Ziko: [ 31 -16 -54 -31  25 -33  29 -10 -51  22 -52  27  18 -11 -52  26   7 -22]
Der: [-11 -52  24   7 -24 -33  29 -10 -51  22 -52  27  18 -11 -52  16  15  10]
tad: [ 31 -16 -54 -31 -24 -33  29 -10 -51  22 -52  27  18 -11 -52  26   7 -22]
find: [ 31 -16 -54 -31  25 -33  29 -10 -51  22 -52  27  18 -11 -52  26   7 -22]  Ziko
find: [-54 -31  25 -33  29 -10 -51  22 -52]  Ziko

zosa: [ 2 12 -1  2  7  8 20  9  7  7 10  3 -3 11  7 10 13 14  5  3  2  5 13 12
 12  4 10 11  3  9 13  6 11  8  4 12  7  5  4  2  0 13  1 13 15  5 12 11
 16 11 15  8  9 14  4 16 10 12  8 14  8 16 11]
Boneg: [ -4  -7 -17  -5   9   5  -1  10  21   4 -20  13  40 -25 -25  10  -5  40
 -32  39  15  11   5 -44 -23  12 -25  26   2  -6  18  20 -24 -37  51  25
  -3  37  24   0   9  31  13  -2  -5  -9   0  22 -50 -15  22 -33  49  14
   1 -28 -25 -19  10  12  -9  24   7]
tusur: [ 29   6  18  -1 -19 -26 -23  -7  20   8   1  14  29   3  16  -7 -11 -45
  32  -1  19  11 -19   7  -7  11   3 -31  18   2 -34   1   6  21  -5 -34
   7  -6   9  29  34 -35  29 -19 -27  23 -17 -26  -6  -4 -39  16 -26 -28
  15 -18   3 -13  -8 -34   9 -50 -13]
Pade: [ 16   0  15   6  -4  -7 -17  -2   9   5  -1  10  21   0   8  -3  -6 -19
  15   5  13   7  -9   0  -5   8   0 -12  11   1 -14   3   1   8   3 -14
   5   2   8  16  20 -15  18 -10 -14  12  -8 -10  -8  -3 -18   6  -8 -13
  10 -12   0  -7  -2 -16   5 -22  -6]
Falu: [  0  16  -9  -5  -1   4  29  11  14   4  13   1 -11  13  11   5  10   6
   9  -3  -1   1   9  18  16   1  14   8   3   8  11   1  12  13  -7   8
   6  -2  -2   0  -4   6  -4  12  15   4  11   7  22  12   9  14  -1   9
   4  20  14  16   6  12   8  12   8]
find: [ -4  -7 -17  -2   9   5  -1  10  21]  Pade
find: [-17  -5]  Boneg
find: [ 7  7 10  3 -3]  zosa

pimon: [  0 -16  11  31  13  24   4  -6 -28   7  11  24  -8  -1  20 -11 -11   8
  22 -31]
nof: [ -3  -5  12 -18  25  31  10  14   4   8 -45  41   1   2 -19   5  23  12
 -23  -4]
gomu: [-13  31  -4 -19 -39 -29 -12  -4  30  -6  10 -43   1  -6  12  17  24 -13
  -6  29]
Veki: [  9   6  -1  12  10   1  -8  -3   1  -9  42 -10 -15   4  -5   4   2 -23
   5 -11]
Noko: [-33 -20 -13  13 -13 -39 -21 -21   2 -16  29   6  -6  11  38 -31   2  12
  19   8]
zul: [-18  34 -20   0 -24 -42  -7  -6  20 -20  16  -8   0   7  27 -15  11 -10
   0  21]
fotu: [ 10 -18  12 -26   1  10  11  23  12   4 -49   4  17  -2 -37  26  28 -12
 -37   8]
tagam: [  0   6  10  14  11  20   6  -1 -16   5  -3  26 -13   1  13  -2   1  -1
   9 -25]
rus: [-13  31  -4 -19 -52 -29 -12  -4  30  -6  10 -43   1 -14  12  17  24 -13
  -6  29]
veg: [-17  -3 -17  14  -4 -33 -10 -14   3 -15  38 -15   3   5  26 -25   1  -1
  16  12]
Lolo: [ -9 -11 -18 -15 -33 -29  -2  -7  19  -7   9 -15   2   4   4 -15 -23  -5
   9  24]
find: [ -1 -16]  tagam
find: [-15   4  -5   4   2 -23]  Veki
find: [41  1]  nof
find: [-11 -18 -15]  Lolo
find: [  9 -15   2   4   4 -15 -23  -5]  Lolo
find: [-13  31  -4 -19 -39 -29 -12  -4  30  -6  10 -43   1  -6  12  17  24 -13
  -6  29]  gomu

pov: [ 17  21  35  16 -20  25 -16  -1  19 -19   8  27 -27  19  -6 -22  -9   6
 -25  16   9]
sudo: [  5  -5 -22 -31   4  35  11  -2  -3   5  16  24  23 -14  -8 -18   4 -17
   9 -13   7]
tig: [ -3  -6  15  18 -26  15 -20   5   3  -7  24  31   1  -7   6 -25 -22  10
 -24   3  18]
raz: [-23   8  -2  -1   1   3  -1  26  12  -2   8  11  10  42 -22  16  17  12
  19   2 -11]
pape: [  6  -6  21  15 -31  14 -21   4  -4 -12  32  19   8  -3   1 -27 -10  -7
 -30  -2  -3]
tavar: [ 12  14  38  25 -28  27  -2   7  23 -22  20  27 -30 -25   6 -22  -7  -6
 -33  14   8]
find: [ 12  14  38  25 -28  27  -2   7  23 -22]  tavar
find: [ -7   6 -25 -22]  tig

Sipa: [ 10  12 -24  14 -11   6  34  23   5  -1  44   7  46 -13  24  14  -6  14
   7 -13  18  18  -3   8  23  -4   6  11 -14 -14 -19 -22   1  -6 -17  23
 -20  12 -31 -19 -42  24 -11 -12]
Vemav: [ 21   4 -37  30   3  -2  33  19 -11  -8  43  22  49 -16  31  13   3  18
   0 -21  15  15 -25  20  28  -5 -14  13 -17  -8 -30 -22  -3 -14 -17  18
   4  15 -24 -29 -46  27 -14 -20]
Dabom: [-12  12  11 -16 -16   8   5  11  18   8   5 -16   3   1  -5   4 -10  -3
   8   7   6   8  24 -12  -4   1  23  -1   1  -9  10  -3   3   9  -2  16
 -28  -1 -13   9  -1  -1   2   8]
bek: [-14   3  23 -20  -7   3 -12  -3  12   8 -17 -16 -21   8 -16  -4  -5  -9
   3  14  -4  -3  21 -14 -15   3  15  -7   8  -2  19   7   2  11   5   0
 -12  -7   1  18  17 -13   7  12]
ledot: [-16   9  23 -23 -15   8  -7   3  18   8 -11 -19 -15   7 -14  -2  -9  -8
   8  14   0   1  25 -16 -13   3  23  -6   7  -4  19   5   3  11   5   7
 -26  -6  -2  18  15 -11   6  13]
Fata: [ 12   2 -22  17   2   0  19  12  -7  -5  26  13  28  -9  18   8   1  11
   0 -12   9   9 -15  12  17  -3  -8   8 -10  -5 -18 -13  -2  -9 -10  11
   3   9 -14 -17 -27  16  -8 -12]
find: [ 15 -24 -29 -46]  Vemav
find: [-11   6  34  23   5  -1  44   7  46 -13  24]  Sipa

leguf: [-39  25 -14  30  18  20 -29  26 -16  26 -29   0  18   5  26  -8 -31   9
 -15  32 -13  32  31   8 -12 -27 -11  16 -32]
femu: [  0   1  -3   0  -1   0   1 -30   6 -43  29 -11  43 -13 -35 -31  30   1
 -54 -37 -56 -40 -33   2 -57  24   6  11  32]
zulo: [ 44 -28  15 -34 -21 -22  32 -26  15 -26  31   1 -21  -5 -30   6  32  -8
  12 -36  13 -36 -33  -7  13  29  16 -11  36]
Bemob: [ 1 -1  0 -1  0  0  1  0 -1  1  0  0 -1  0 -1 -1  0  0 -2 -1 -1 -1  0  1
 -1  0 -1  0  1]
find: [ 0  1 -1  0 -1  0  1]  Bemob
find: [ 15 -34 -21 -22  32 -26  15 -26  31]  zulo
find: [ 16 -11]  zulo

ginod: [ -8  14  18   8  -1  -8 -18  27  -5  33]
mapa: [ 33   5  -1  10  28  35  48 -15  34  24]
bavil: [-15  33  24  10  28  35  48 -15  34 -25]
Telam: [ 26  35  48 -15  34 -25 -18 -12  -5  33]
Fofi: [-50   4  23 -53  18 -13 -25   6  27 -17]
find: [ 28  35  48 -15  34 -25]  bavil
find: [-15  34  24]  mapa
find: [-15  33  24  10  28  35  48 -15  34 -25]  bavil
find: [18  8 -1 -8]  ginod
find: [  4  23 -53]  Fofi

zep: [  2  11   5  18 -35]
kab: [ -4  34  16  16 -24]
Sus: [ -3  -6  27  -2 -34]
guda: [ -3  15   8 -14 -26]
zed: [  9 -18  22  -8 -37]
feke: [-21  10  52  -9 -11]
Razab: [-23 -16  27  10 -14]
Luz: [  5  -6 -34  -2  27]
find: [ 5 18]  zep
find: [-21  10]  feke
find: [ -6  27  -2 -34]  Sus

Gak: [ 3  6 10 12]
zetur: [  8  15 -13  44]
Balus: [-4 11 15 23]
nafi: [ 3  0 -2 15]
zuvi: [ 5 13 -1  0]
dukab: [  0  15 -13  18]
zon: [ 0  9 16 18]
Popav: [ 2 -4 -4 11]
gigul: [ 8  4 -4  1]
kot: [0 9 0 6]
tapar: [ 3  0 -2  7]
find: [11 15 23]  Balus
find: [  0  15 -13  18]  dukab
find: [0 6]  kot
find: [ 4 -4]  gigul
find: [3 6]  Gak
find: [ 8 15]  zetur

ribi: [29 17 -9 53]
Lenu: [ 6 53 -9 17]
fubam: [ 28   0 -44  23]
dup: [  1 -10 -24  15]
boke: [31 17 -9  4]
Tisen: [ 27  17 -18  12]
find: [-10 -24  15]  dup
find: [31 17 -9  4]  boke
find: [17 -9 53]  ribi
find: [  0 -44  23]  fubam
find: [-44  23]  fubam
find: [  0 -44]  fubam

Rivu: [-25  -5  33  28 -27]
zud: [-12 -15  10   7 -10]
vofis: [-26  10  44  38 -33]
tof: [ 27  49 -13  -8  16]
kuf: [-8  7  3  4 -8]
bog: [-15 -12   4   3  -2]
find: [-12   4   3]  bog
find: [-8  7  3  4]  kuf
find: [-25  -5  33  28]  Rivu
find: [-12 -15]  zud

zufus: [-10 -18  12 -18 -22  -1   9  15  -5  13 -26  10   5  11  18]
Getem: [-19  17   3  10  56   9  32  20  -5  -2 -18  31  26 -17  20]
tubov: [-15  12  -5 -16  -3 -10 -15  12 -18  -3   3 -11   8   7  11]
kap: [ 26   5 -16  12  -5 -16  -3  14  33 -33 -15   5  -5  -2 -15]
find: [-16  12  -5 -16  -3]  kap
find: [-10 -15  12]  tubov
find: [ -5 -16  -3 -10 -15  12 -18  -3   3]  tubov
find: [-10 -15]  tubov
find: [-15  12  -5 -16  -3]  tubov
find: [ 32  20  -5  -2 -18  31  26 -17  20]  Getem

siped: [ -1  -9 -21  16  22  35]
ran: [ 48 -43 -36  -5 -16  -6]
fena: [-18 -26  22 -16  -4 -17]
Les: [ 15  48 -43  16  22 -16]
find: [-43  16  22 -16]  Les
find: [ 48 -43  16  22 -16]  Les
find: [ 48 -43  16  22]  Les
find: [-21  16]  siped
find: [ -1  -9 -21  16  22  35]  siped
find: [ -9 -21]  siped
find: [-18 -26  22 -16  -4]  fena

meru: [-16  -4  -1  30   9   2]
gif: [-16  -4  -1  30   9  32]
bogu: [-16  -4  -1   4   2 -22]
find: [30  9 32]  gif
find: [ -1   4   2 -22]  bogu

Relu: [ 23 -14   4  -3  34 -33  -1 -29 -29  24  35 -10 -42 -18  51 -44  34  -4
 -40  13  -1 -33  21 -15 -47 -27 -40  25  50   0  20  57 -31 -42 -39  51]
Monu: [ 16 -19  21 -20  17  33   5  31  10  41  -2  -7  25  30 -38  30 -39  40
  18 -35  29 -38  30  15  24  15  21  39 -16  30 -41 -25  11  36  -7 -28]
Dise: [ 17 -14  16 -22  21   9  26   5  23  15 -27  32  19  18 -21  25 -26  18
  22  35 -33 -18  27  27  27  -8  12   9 -12 -41  -9 -22  -2  17  27 -28]
Tufer: [ 30 -27  22 -28  36  -3  26   2  17  35 -27  19  18  13 -16  18 -28  21
  21  18 -35 -42  14  15  19 -21  -4  37   0 -39 -19 -16 -17  12   7 -23]
lov: [ 23 -14   4  -3  34 -33  -1 -29 -29  24  35 -10 -42 -18  51 -44  34  -4
 -40  13  -5  -3 -44 -31 -47 -27 -40  34  37 -10  13  43 -41 -32 -40  42]
tib: [-11  17 -19  22 -11  -6 -30 -12 -29 -14  32 -34 -28 -29  27 -34  29 -14
 -29 -37  43  20 -28 -33 -29  21 -20  -9  32  24   6  37  -4 -27 -33  34]
libi: [-42  28 -29  -2 -15 -18  26 -24   1 -50 -21  32 -14 -32  17 -17  23 -32
  -4  32 -33  21 -15  -1 -20   0 -16 -48  16 -44  37  15   1 -18  25  15]
find: [-33  21 -15  -1]  libi
find: [ 16 -22  21]  Dise
find: [ 40  18 -35  29 -38  30  15  24]  Monu
find: [-12 -41]  Dise
find: [-14 -32  17 -17  23 -32  -4  32 -33]  libi
find: [ 23 -14   4  -3  34 -33  -1 -29 -29  24  35 -10 -42 -18  51 -44  34  -4
 -40  13  -5  -3 -44 -31 -47 -27 -40  34  37 -10  13  43 -41 -32 -40  42]  lov
find: [-18  26 -24   1]  libi

regum: [-32 -11 -34 -19]
boze: [-53 -32 -53 -13]
Tud: [ -6 -33  23  -1]
faz: [ 18  29  22 -15]
fusis: [ 23  17  24 -11]
nub: [-31  -6 -32 -32]
Mif: [-27 -30 -30   4]
vig: [ 2  9  3 23]
dop: [ -6  27  -1 -20]
Kime: [ 20 -12  15  35]
muten: [  4 -19  -2  29]
debag: [-35 -30 -36 -23]
find: [-6 27]  dop
find: [ -6 -32]  nub

